[ 40.0   7.2   0.1 -21.2  -8.2   8.3 -10.5   5.4 -27.8  31.4 -23.0  24.3
  14.2  34.7  25.5   3.8 -15.2   2.2  27.8 -12.7   0.0   6.4  -7.2 -12.3
  22.0  -1.6 -15.7   7.5  25.6 -12.6  -4.8  18.8 -20.1   2.7 -11.6  10.7
  20.1  39.5   1.9   4.8  -6.8 -27.6  29.6  -1.7   6.8  -2.6   9.5  43.2
 -11.0   8.8  38.1   8.9  49.6   2.3   0.3 -18.7 -32.7  10.7  -9.6   7.7
  12.1  23.7] = J351
[ -1.2  -6.1  -4.8 -10.8  -5.2  -5.6 -10.0  -5.6 -11.4  -1.3  -8.3  -1.8
  -6.2  -2.6  -3.7  -6.5  -9.3  -5.9  -3.4  -6.5  -7.9  -4.5  -4.8  -8.6
  -2.2  -8.2  -8.9  -6.7  -2.7  -8.0  -6.5  -4.2  -8.3  -6.7 -10.6  -5.5
  -6.6  -2.2  -7.5  -7.8  -5.9  -9.0  -3.7  -5.3  -7.9  -6.9  -5.3  -2.7
 -11.0  -3.8  -2.1  -6.4   3.3   9.7  -8.2  -9.7 -10.3  -8.0  -4.9  -5.1
  -5.9  -7.4] = J833
[-22.0 -36.6 -48.4  45.7 -50.8 -19.9  48.8  17.6  12.8 -18.7 -21.6 -45.2
  12.6 -17.5  16.8   0.1  25.2  -7.6  -4.5 -19.6  33.3 -26.8 -62.2 -23.5
 -44.1  33.6 -42.6  -9.5 -26.3 -36.1 -50.7 -38.5  20.8  13.2  29.3  19.9
  24.3  12.8  17.4  84.3 -34.8  25.5  -8.7 -20.2  23.7   7.3  -4.4   0.4
  58.4 -28.0 -51.7   1.0 -34.0  16.0  17.2  41.0  30.4  33.1 -37.5 -37.5
  15.0  40.6] = J659
[ 1.0 -3.0 -4.5 -7.2 -5.8 -3.1 -5.6 -3.9 -7.9 -0.4 -7.7 -1.3 -2.2  0.5
 -1.0 -3.8 -6.5 -4.2 -0.5 -6.4 -4.3 -3.7 -5.7 -5.8 -1.6 -4.5 -6.1 -3.0
 -0.9 -5.9 -4.8 -1.6 -7.5 -4.0 -5.5 -3.0 -1.2  1.0 -4.0 -3.9 -5.5 -8.7
 -0.1 -4.9 -3.1 -4.8 -3.1  1.8 -5.5 -3.5  1.2 -3.0  2.9 -4.2 -4.1 -7.1
 -9.2 -2.4 -6.2 -3.2 -2.7 -0.5] = J309
[  4.0  -7.9   1.0 -13.5   2.5  -4.8 -13.9  -0.5 -16.4   7.5  -4.7   6.0
  -7.9  -0.8   0.0  -5.7  -9.9  -2.3  -0.9   0.0  -9.1   1.3   3.4 -11.2
   5.4  -9.6 -12.7  -9.5   2.0  -8.7  -5.9  -3.4  -3.0  -5.5 -18.3  -2.5
 -11.7   1.7  -9.1  -6.9  -0.6  -2.7  -3.3   1.7 -12.6  -4.4  -2.4  -3.5
 -18.6   4.0  -2.0  -7.4  -4.1  -3.1 -11.7  -9.3  -7.0 -14.4   5.6  -2.9
  -5.4 -16.5] = J436
[ 29.5  11.2  42.6 -32.1  50.0  12.3 -37.1   9.0 -24.4  39.9  21.3  48.7
 -11.6  15.6   5.6   2.5 -15.0  15.5  11.4  30.8 -20.1  32.7  56.9   1.5
  47.3 -21.1   6.4  -4.8  29.3  13.8  25.7  21.5   7.2  -2.3 -40.8   1.1
 -28.6   8.3  -6.9  -5.9  -5.3  -3.7  -7.9  -9.0  -7.8  -7.5  -2.7  -5.3
 -54.0  40.0  25.9  -3.9   9.7   3.3 -20.5 -19.1  -4.5 -37.4  53.2  25.3
  -5.0 -49.6] = J372
[  9.9   8.1  30.8   1.0  38.8  10.8  -6.3  14.9   4.2  20.9  29.0  26.0
  -3.5   3.1   4.6   8.6   7.5  17.1   4.7  31.7  -0.8  24.6  41.6  10.9
  26.1  -0.9  12.9   0.8  14.8  17.7  20.7  10.4  24.1   7.5 -11.1   7.7
 -15.8   0.4   0.6  -7.2  29.6  28.2  -0.1  28.8  -9.7  13.6  12.3  -9.7
 -16.4  28.5   4.1   2.3  -9.1  12.0  -3.5   8.2  22.2 -16.9  43.4  17.5
   2.3 -29.4] = J597
asked: [ 29.4  11.3  42.4 -32.1  50.0  12.3 -37.2   9.2 -24.5  40.0  21.3  48.8
 -11.9  15.5   5.7   2.4 -15.0  15.6  11.5  30.8 -20.1  32.7  56.9   1.6
  47.3 -21.1   6.5  -4.9  29.3  13.6  25.8  21.6   7.2  -2.4 -40.8   1.3
 -28.8   8.3  -6.8  -5.7  -5.4  -3.5  -7.7  -9.1  -7.8  -7.7  -2.8  -5.4
 -54.0  40.0  25.9  -3.9   9.6   3.3 -20.5 -19.1  -4.6 -37.2  53.3  25.2
  -5.0 -49.5]	J372
asked: [-7.5 -7.8 -5.9 -9.0 -3.7 -5.3 -7.9 -6.9 -5.3 -2.7]	J833
asked: [ 29.5  11.2  42.6 -32.1  50.0  12.3 -37.1   9.0 -24.4  39.9  21.3  48.7
 -11.6  15.6   5.6   2.5 -15.0  15.5  11.4  30.8 -20.1  32.7  56.9   1.5
  47.3 -21.1   6.4  -4.8  29.3  13.8  25.7  21.5   7.2  -2.3 -40.8   1.1
 -28.6   8.3  -6.9  -5.9  -5.3  -3.7  -7.9  -9.0  -7.8  -7.5  -2.7  -5.3
 -54.0  40.0  25.9  -3.9   9.7   3.3 -20.5 -19.1  -4.5 -37.4  53.2  25.3
  -5.0 -49.6]	J372
rev: [  6.4 -21.1]	J372
rev: [ 3.8 25.5]	J351
asked: [ -1.2  -6.1  -4.8 -10.9  -5.2  -5.6  -9.9  -5.6 -11.4  -1.4  -8.3  -1.8
  -6.2  -2.6  -3.7  -6.5  -9.3  -5.8  -3.3  -6.5  -7.9  -4.6  -4.8  -8.7
  -2.2  -8.2  -8.8  -6.7  -2.7  -8.0  -6.5  -4.2  -8.3  -6.7 -10.7  -5.4
  -6.6  -2.2  -7.5  -7.9  -5.9  -9.0  -3.7  -5.2  -7.9  -6.9  -5.2  -2.7
 -11.0  -3.8  -2.1  -6.4   3.3   9.8  -8.2  -9.8 -10.4  -8.0  -4.9  -5.1
  -5.9  -7.4]	J833
rev: [13.6 -9.7 28.8]	J597

[-10.6 -34.0  -2.8 -10.7   0.8 -10.7   0.8] -> J652
[ 18.9 -31.7   0.1   9.1   0.8  47.2   4.2] -> J683
[ 18.9 -31.7   7.9 -34.0  -2.8 -10.7   0.8] -> J770
[ 9.1  0.7  0.1  9.1  0.8 -2.3 -2.4] -> J233
asked: [ 18.9 -31.7   0.1   9.1   0.8  47.2   4.2]	J683
asked: [  7.9 -34.0  -2.8 -10.7   0.8]	J770
asked: [-10.8 -34.0  -2.8 -10.8   0.8 -10.6   0.8]	J652
rev: [-10.7   0.8 -10.7  -2.8 -34.0]	J652
miss J233: [ 9.1  0.8  0.1  0.7  9.1 -2.3]	[-2.4]
miss J683: [ 47.2 -31.7   4.2   0.8   9.1  18.9]	[0.1]

[-59.8  -3.7 -32.4 -32.3  -1.2   2.6] : J846
[ 44.6  -3.7 -32.4   4.3  -1.1  -2.1] : J698
[ 73.9  -0.5 -18.7  18.2   1.0  -0.1] : J553
[-96.1  -3.0 -30.3  31.5  -3.1   2.4] : J977
asked: [ 74.0  -0.5 -18.8  18.2   1.1  -0.1]	J553
miss J977: [ 31.5   2.4  -3.1 -96.1 -30.3]	[-3.0]
asked: [ 44.6  -3.8 -32.4   4.3  -1.2  -2.3]	J698
miss J846: [ -1.2 -59.8  -3.7   2.6 -32.3]	[-32.4]
asked: [-59.8  -3.7 -32.4 -32.3  -1.2   2.6]	J846

